Here is a tiny trained network, its code and every weight. The questions are about switching its units off for an input and a class, where a switched-off unit gives its printed mean instead of its output.

import numpy as np


def w(rows, s, z=0):
    codes = np.array(rows[::2]) - 128.0
    scale = np.full(codes.shape[1], s)
    scale[-1] = z or s
    return codes * scale


def norm(h):
    return h / np.sqrt((h * h).mean(-1, keepdims=True) + 1e-5)


def f(y):
    return np.maximum(y, 0)


def log_softmax(a):
    a = a - a.max(-1, keepdims=True)
    return a - np.log(np.exp(a).sum(-1, keepdims=True))


def net(x, mask):
    res = np.array(x, float).reshape(1, 8) / 4 @ E
    u = 0
    for l in range(4):
        y = f(norm(res) @ A[l][:, :-1].T + A[l][:, -1])
        res = res + np.where(mask[u : u + 9], y, B[l][:, -1]) @ B[l][:, :-1]
        u += 9
    return log_softmax(norm(res)[-1] @ U[:, :-1].T + U[:, -1])


A, B = {}, {}
E = w([
[127,129,128],'x0',
[128,128,127],'x1',
[128,130,130],'x2',
[2,114,80],'x3',
[128,126,128],'x4',
[97,21,200],'x5',
[127,127,129],'x6',
[89,170,205],'x7',
],0.0093)
A[0] = w([
[63,251,238,92],'0.n0',
[103,170,223,49],'0.n1',
[203,72,201,134],'0.n2',
[155,46,27,1],'0.n3',
[137,106,52,143],'0.n4',
[177,113,58,124],'0.n5',
[97,167,202,75],'0.n6',
[43,83,84,171],'0.n7',
[137,70,76,106],'0.n8',
],0.011,0.0052)
B[0] = w([
[200,10,45,251],'0.n0',
[160,116,97,178],'0.n1',
[90,210,163,246],'0.n2',
[126,63,75,182],'0.n3',
[139,46,187,209],'0.n4',
[182,105,101,205],'0.n5',
[217,32,22,174],'0.n6',
[123,219,177,254],'0.n7',
[146,88,128,179],'0.n8',
],0.011,0.0051)
A[1] = w([
[5,90,66,113],'1.n0',
[150,86,38,221],'1.n1',
[50,104,55,54],'1.n2',
[90,99,200,5],'1.n3',
[175,151,144,36],'1.n4',
[141,17,91,64],'1.n5',
[137,234,84,61],'1.n6',
[148,190,63,204],'1.n7',
[209,111,117,132],'1.n8',
],0.014,0.0034)
B[1] = w([
[173,204,209,190],'1.n0',
[195,70,204,255],'1.n1',
[224,214,226,171],'1.n2',
[148,85,1,152],'1.n3',
[117,181,189,152],'1.n4',
[205,57,179,223],'1.n5',
[64,86,106,165],'1.n6',
[35,70,133,197],'1.n7',
[73,153,240,223],'1.n8',
],0.0096,0.0097)
A[2] = w([
[78,163,111,3],'2.n0',
[79,47,178,84],'2.n1',
[140,40,109,118],'2.n2',
[94,151,79,16],'2.n3',
[125,89,213,89],'2.n4',
[75,139,101,80],'2.n5',
[176,56,97,18],'2.n6',
[63,185,157,189],'2.n7',
[154,105,249,108],'2.n8',
],0.012,0.002)
B[2] = w([
[26,58,217,132],'2.n0',
[161,144,32,177],'2.n1',
[131,99,29,164],'2.n2',
[192,112,119,129],'2.n3',
[49,128,77,209],'2.n4',
[18,120,203,131],'2.n5',
[215,123,137,157],'2.n6',
[161,24,170,153],'2.n7',
[3,156,58,249],'2.n8',
],0.0053,0.015)
A[3] = w([
[165,73,41,118],'3.n0',
[108,88,90,254],'3.n1',
[223,148,150,123],'3.n2',
[162,157,91,99],'3.n3',
[153,143,108,106],'3.n4',
[182,150,48,134],'3.n5',
[86,73,134,101],'3.n6',
[98,62,37,150],'3.n7',
[235,251,122,138],'3.n8',
],0.011,0.0052)
B[3] = w([
[102,169,130,198],'3.n0',
[115,149,45,254],'3.n1',
[147,149,174,192],'3.n2',
[153,105,98,129],'3.n3',
[139,153,109,128],'3.n4',
[234,127,150,141],'3.n5',
[106,65,111,194],'3.n6',
[95,190,54,207],'3.n7',
[2,56,156,153],'3.n8',
],0.01,0.0057)
U = w([
[112,225,252,31],'0',
[244,64,154,48],'1',
[101,127,31,68],'2',
[145,107,143,253],'3',
[150,130,137,227],'4',
],0.013,0.0038)

Each question gives the input, the list of numbers given to net, and the class t.
The units are the neurons (one row each of A and B). Each row of codes is followed by its name. A weight is (code - 128) times the scale printed after its matrix; where a second scale follows, it is the last column's (A, B and U).
mask holds one flag per neuron, layer by layer. A switched-off neuron (its flag False) gives its mean, the last column of its row in B, instead of its output. The means were averaged over made-up inputs and are rounded, as every weight is.
A unit's drop is (log p(t) with every unit on - log p(t) with that unit switched off) / (log p(t) with every unit on - log p(t) with every unit switched off).
The circuit of an input: a set's keep is (log p(t) with only the set's units on - log p(t) with every unit switched off) / (log p(t) with every unit on - log p(t) with every unit switched off). Starting from the 12 units with the biggest drops (on a tie, the unit counted first), units are removed one at a time, each time the one whose removal leaves the highest keep (on an exact tie, the one counted first), for as long as the keep stays at least 0.8.
units of the circuit, in order: the units of the circuit, biggest drop first
most important unit: the unit with the biggest drop
top k neurons: the k neurons with the biggest drops, biggest first
k most important neurons of layer l: the k neurons of layer l with the biggest drops, biggest first
drop of u: that unit's drop, to one decimal
input [-1,2,0,8,8,7,-3,1], class 0: top neuron : [1.n0]
input [-1,-1,-7,1,3,7,-1,8], class 1: units of the circuit, in order : [0.n6 0.n0]
input [-4,7,-5,0,-1,6,2,7], class 1: top 3 neurons : [0.n0 0.n6 1.n5]
input [-6,-4,-4,-1,3,6,-2,-5], class 2: top 2 neurons : [0.n0 0.n2]
input [-4,-5,-5,-4,3,5,-4,1], class 2: 2 most important neurons of layer 1 : [1.n0 1.n2]
input [6,1,1,-1,0,7,8,6], class 2: 2 most important neurons of layer 0 : [0.n2 0.n5]
input [5,-6,-5,-1,1,5,7,8], class 1: top 4 neurons : [0.n0 0.n6 1.n5 1.n7]
input [2,0,-4,3,-7,7,-6,2], class 2: top 2 neurons : [1.n3 1.n8]
input [2,0,2,3,-7,6,1,7], class 1: 4 most important neurons of layer 0 : [0.n0 0.n6 0.n4 0.n1]
input [-8,-3,-8,5,4,8,-7,0], class 2: top 3 neurons : [1.n3 1.n8 0.n2]
input [-4,-7,-7,8,-3,-7,-6,4], class 0: top 2 neurons : [1.n0 1.n2]
input [5,6,4,-7,1,-7,-7,0], class 0: top 2 neurons : [1.n4 0.n3]
input [-3,-7,-6,8,-6,4,-5,7], class 0: top 2 neurons : [1.n0 0.n7]
input [7,-2,-8,6,4,0,2,8], class 1: top 2 neurons : [0.n0 0.n6]
input [-5,-6,1,8,-3,3,-4,-1], class 0: units of the circuit, in order : [1.n0]
input [2,3,-4,3,6,3,2,-6], class 1: 2 most important neurons of layer 0 : [0.n3 0.n4]
input [-2,-2,7,-1,-6,-7,-4,5], class 2: top 2 neurons : [1.n7 0.n4]
input [6,-4,-7,6,-5,5,-7,1], class 0: 2 most important neurons of layer 1 : [1.n0 1.n7]
input [0,8,3,-8,-2,0,2,-7], class 0: 2 most important neurons of layer 0 : [0.n0 0.n2]
input [2,-1,5,2,2,3,3,3], class 1: most important unit : 1.n5
input [-6,1,-5,2,-6,-3,7,-8], class 1: drop of 2.n3 : 0.0
